Here is a tiny trained network, its code and every weight. The questions are about switching its units off for an input and a target symbol, where a switched-off unit gives its printed mean instead of its output.

import numpy as np


def w(rows, s, z=0):
    codes = np.array(rows[::2]) - 128.0
    scale = np.full(codes.shape[1], s)
    scale[-1] = z or s
    return codes * scale


def norm(h):
    return h / np.sqrt((h * h).mean(-1, keepdims=True) + 1e-5)


def f(y):
    return y / 2 * (1 + np.tanh(0.7978845608 * (y + 0.044715 * y**3)))


def softmax(a):
    e = np.exp(a - a.max(-1, keepdims=True))
    return e / e.sum(-1, keepdims=True)


def log_softmax(a):
    a = a - a.max(-1, keepdims=True)
    return a - np.log(np.exp(a).sum(-1, keepdims=True))


def net(x, mask):
    ids = ['δηλμσω'.index(c) for c in x.split()]
    T = len(ids)
    res = E[ids] + P[:T]
    u = 0
    for l in range(3):
        r = norm(res)
        for j in range(3):
            rows = slice(2 * j, 2 * j + 2)
            q, k, v = (r @ M[l][rows].T for M in (Q, K, V))
            z = softmax(np.where(np.tri(T) > 0, q @ k.T / 2**0.5, -1e9)) @ v
            o = O[l][rows]
            res = res + np.where(mask[u + j], z, o[:, -1]) @ o[:, :-1]
        u += 3
        y = f(norm(res) @ A[l][:, :-1].T + A[l][:, -1])
        res = res + np.where(mask[u : u + 4], y, B[l][:, -1]) @ B[l][:, :-1]
        u += 4
    return log_softmax(norm(res)[-1] @ U[:, :-1].T + U[:, -1])


Q, K, V, O, A, B = {}, {}, {}, {}, {}, {}
E = w([
[121,86,254,39],'δ',
[123,125,220,153],'η',
[93,115,201,94],'λ',
[116,130,223,156],'μ',
[241,202,105,153],'σ',
[184,96,132,43],'ω',
],0.019)
P = w([
[36,165,66,143],'0',
[230,233,253,11],'1',
[75,214,126,22],'2',
[109,195,78,49],'3',
[111,168,80,90],'4',
[112,141,72,127],'5',
[106,122,76,154],'6',
[94,112,73,170],'7',
[94,93,71,189],'8',
[83,87,76,210],'9',
[76,88,74,220],'10',
[82,74,74,241],'11',
[60,85,85,244],'12',
],0.0043)
Q[0] = w([
[166,255,198,111],'0.h1',
[254,167,170,189],'0.h1',
[77,97,129,203],'0.h2',
[242,220,123,43],'0.h2',
[106,164,39,178],'0.h3',
[127,71,77,72],'0.h3',
],0.0096)
K[0] = w([
[89,194,159,178],'0.h1',
[214,200,121,202],'0.h1',
[133,129,119,13],'0.h2',
[109,175,84,218],'0.h2',
[198,254,61,116],'0.h3',
[146,159,54,59],'0.h3',
],0.0097)
V[0] = w([
[74,75,214,29],'0.h1',
[215,86,112,2],'0.h1',
[137,66,124,32],'0.h2',
[154,156,189,143],'0.h2',
[61,91,198,58],'0.h3',
[179,184,62,247],'0.h3',
],0.0077)
O[0] = w([
[177,96,115,203,106],'0.h1',
[168,85,214,171,174],'0.h1',
[160,226,134,57,115],'0.h2',
[120,154,115,173,239],'0.h2',
[141,153,137,54,252],'0.h3',
[184,3,125,192,6],'0.h3',
],0.0079,0.004)
A[0] = w([
[118,183,254,214,29],'0.n1',
[59,9,156,223,252],'0.n2',
[204,195,91,150,104],'0.n3',
[129,132,152,78,107],'0.n4',
],0.0063,0.0034)
B[0] = w([
[139,125,85,51,252],'0.n1',
[2,88,246,64,137],'0.n2',
[199,207,81,79,234],'0.n3',
[167,74,31,236,194],'0.n4',
],0.0078,0.0021)
Q[1] = w([
[216,102,125,184],'1.h1',
[103,208,247,164],'1.h1',
[69,130,32,133],'1.h2',
[128,109,142,86],'1.h2',
[170,32,134,147],'1.h3',
[77,219,63,180],'1.h3',
],0.011)
K[1] = w([
[113,126,175,82],'1.h1',
[2,171,216,118],'1.h1',
[99,173,100,189],'1.h2',
[121,86,194,94],'1.h2',
[152,47,180,119],'1.h3',
[183,254,106,46],'1.h3',
],0.013)
V[1] = w([
[59,167,219,52],'1.h1',
[100,93,98,106],'1.h1',
[253,160,71,132],'1.h2',
[124,49,183,63],'1.h2',
[151,102,157,241],'1.h3',
[219,193,53,144],'1.h3',
],0.0074)
O[1] = w([
[82,2,133,114,244],'1.h1',
[102,140,101,141,107],'1.h1',
[54,35,139,165,149],'1.h2',
[224,136,132,187,144],'1.h2',
[97,89,99,95,114],'1.h3',
[110,101,154,48,154],'1.h3',
],0.0086,0.011)
A[1] = w([
[208,195,31,45,2],'1.n1',
[255,107,114,30,196],'1.n2',
[181,235,109,3,74],'1.n3',
[102,146,219,186,118],'1.n4',
],0.0068,0.0021)
B[1] = w([
[197,145,155,70,142],'1.n1',
[147,206,80,162,253],'1.n2',
[157,112,249,167,175],'1.n3',
[191,86,108,115,157],'1.n4',
],0.011,0.0052)
Q[2] = w([
[103,223,131,254],'2.h1',
[196,180,69,70],'2.h1',
[181,78,167,162],'2.h2',
[185,123,142,200],'2.h2',
[232,65,167,28],'2.h3',
[95,224,149,163],'2.h3',
],0.0096)
K[2] = w([
[173,232,110,18],'2.h1',
[150,190,22,228],'2.h1',
[130,197,221,29],'2.h2',
[255,165,147,118],'2.h2',
[63,196,157,158],'2.h3',
[189,203,17,107],'2.h3',
],0.0087)
V[2] = w([
[38,63,127,99],'2.h1',
[113,29,138,55],'2.h1',
[72,102,70,102],'2.h2',
[95,90,121,190],'2.h2',
[93,176,115,161],'2.h3',
[2,129,151,68],'2.h3',
],0.0096)
O[2] = w([
[164,153,159,190,102],'2.h1',
[254,145,152,132,204],'2.h1',
[80,207,138,73,1],'2.h2',
[98,81,163,41,45],'2.h2',
[165,176,217,152,45],'2.h3',
[110,102,138,189,185],'2.h3',
],0.0074,0.0046)
A[2] = w([
[42,176,114,115,41],'2.n1',
[69,16,66,158,85],'2.n2',
[91,47,48,75,76],'2.n3',
[118,42,15,254,3],'2.n4',
],0.0084,0.0064)
B[2] = w([
[127,252,254,98,76],'2.n1',
[186,182,176,99,198],'2.n2',
[115,185,155,186,164],'2.n3',
[36,200,173,137,252],'2.n4',
],0.012,0.0021)
U = w([
[242,254,201,53,3],'δ',
[161,86,42,110,214],'η',
[95,224,202,122,221],'λ',
[145,82,129,240,83],'μ',
[51,96,138,24,228],'σ',
[149,132,151,97,62],'ω',
],0.0089,0.0043)

Each question gives the input, a string of symbols that net reads in full, and the target symbol t.
The units are the heads (2 rows each of Q, K, V and O) and the neurons (one row each of A and B). Each row of codes is followed by its name. A weight is (code - 128) times the scale printed after its matrix; where a second scale follows, it is the last column's (O, A, B and U).
mask holds one flag per unit, layer by layer, with each layer's heads first. A switched-off unit (its flag False) gives its mean, the last column of its rows in O or B, instead of its output. The means were averaged over made-up inputs and are rounded, as every weight is.
A unit's drop is (log p(t) with every unit on - log p(t) with that unit switched off) / (log p(t) with every unit on - log p(t) with every unit switched off).
The circuit of an input: a set's keep is (log p(t) with only the set's units on - log p(t) with every unit switched off) / (log p(t) with every unit on - log p(t) with every unit switched off). Starting from the 12 units with the biggest drops (on a tie, the unit counted first), units are removed one at a time, each time the one whose removal leaves the highest keep (on an exact tie, the one counted first), for as long as the keep stays at least 0.8.
units of the circuit, in order: the units of the circuit, biggest drop first
k most important neurons: the k neurons with the biggest drops, biggest first
k most important neurons of layer l: the k neurons of layer l with the biggest drops, biggest first
which heads matter: for each layer, one digit per head in row order, 1 if its drop is at least 0.15 and else 0, layers parted by /
input ω δ λ μ ω σ δ ω σ η η ω, target μ: which heads matter : 110 / 000 / 000
input μ σ μ σ η ω σ δ λ σ, target μ: units of the circuit, in order : [0.h3, 2.n4]
input μ σ λ λ σ ω, target δ: which heads matter : 001 / 100 / 000
input σ σ δ σ δ δ μ, target δ: units of the circuit, in order : [0.h2, 1.h2]
input η ω δ μ η ω δ η η μ, target η: 2 most important neurons of layer 1 : [1.n4, 1.n3]
input ω ω μ σ ω, target λ: 3 most important neurons : [1.n2, 2.n4, 0.n1]
input δ η μ δ, target δ: units of the circuit, in order : [1.h2]
input λ σ ω, target δ: 2 most important neurons : [1.n3, 1.n2]
input λ ω ω λ ω δ η λ μ δ ω δ σ, target δ: units of the circuit, in order : [0.h1, 1.n1]
input η μ σ λ ω μ σ μ ω δ, target μ: units of the circuit, in order : [0.h1, 1.h3]
input σ ω η σ μ δ δ σ, target λ: which heads matter : 111 / 000 / 100
input σ λ δ η δ ω λ η λ σ σ μ, target σ: which heads matter : 110 / 110 / 000
input σ ω σ λ λ ω η ω, target λ: which heads matter : 101 / 100 / 000
input λ σ λ σ η λ σ δ η λ μ λ, target μ: units of the circuit, in order : [0.h1]
input σ η σ, target η: which heads matter : 101 / 100 / 001
input μ η μ, target μ: which heads matter : 100 / 110 / 101
input σ ω μ μ σ σ η σ η σ, target μ: which heads matter : 001 / 000 / 100
input μ μ η, target μ: 3 most important neurons : [1.n2, 1.n3, 1.n1]
input μ μ λ λ σ σ ω δ λ λ ω σ, target λ: which heads matter : 111 / 010 / 100
input η λ λ δ σ λ σ δ μ δ δ, target η: 2 most important neurons of layer 2 : [2.n4, 2.n2]
input δ σ σ λ ω σ ω λ σ λ η σ η, target σ: 2 most important neurons of layer 1 : [1.n3, 1.n1]
input λ ω ω λ σ σ η, target σ: 3 most important neurons : [1.n3, 2.n2, 2.n3]
input μ σ δ η μ ω μ δ μ ω μ λ, target μ: 2 most important neurons : [1.n1, 1.n2]
input σ δ δ σ μ μ η λ, target η: 2 most important neurons of layer 2 : [2.n4, 2.n3]
input η η λ σ λ σ η δ δ, target η: 3 most important neurons of layer 0 : [0.n2, 0.n3, 0.n4]
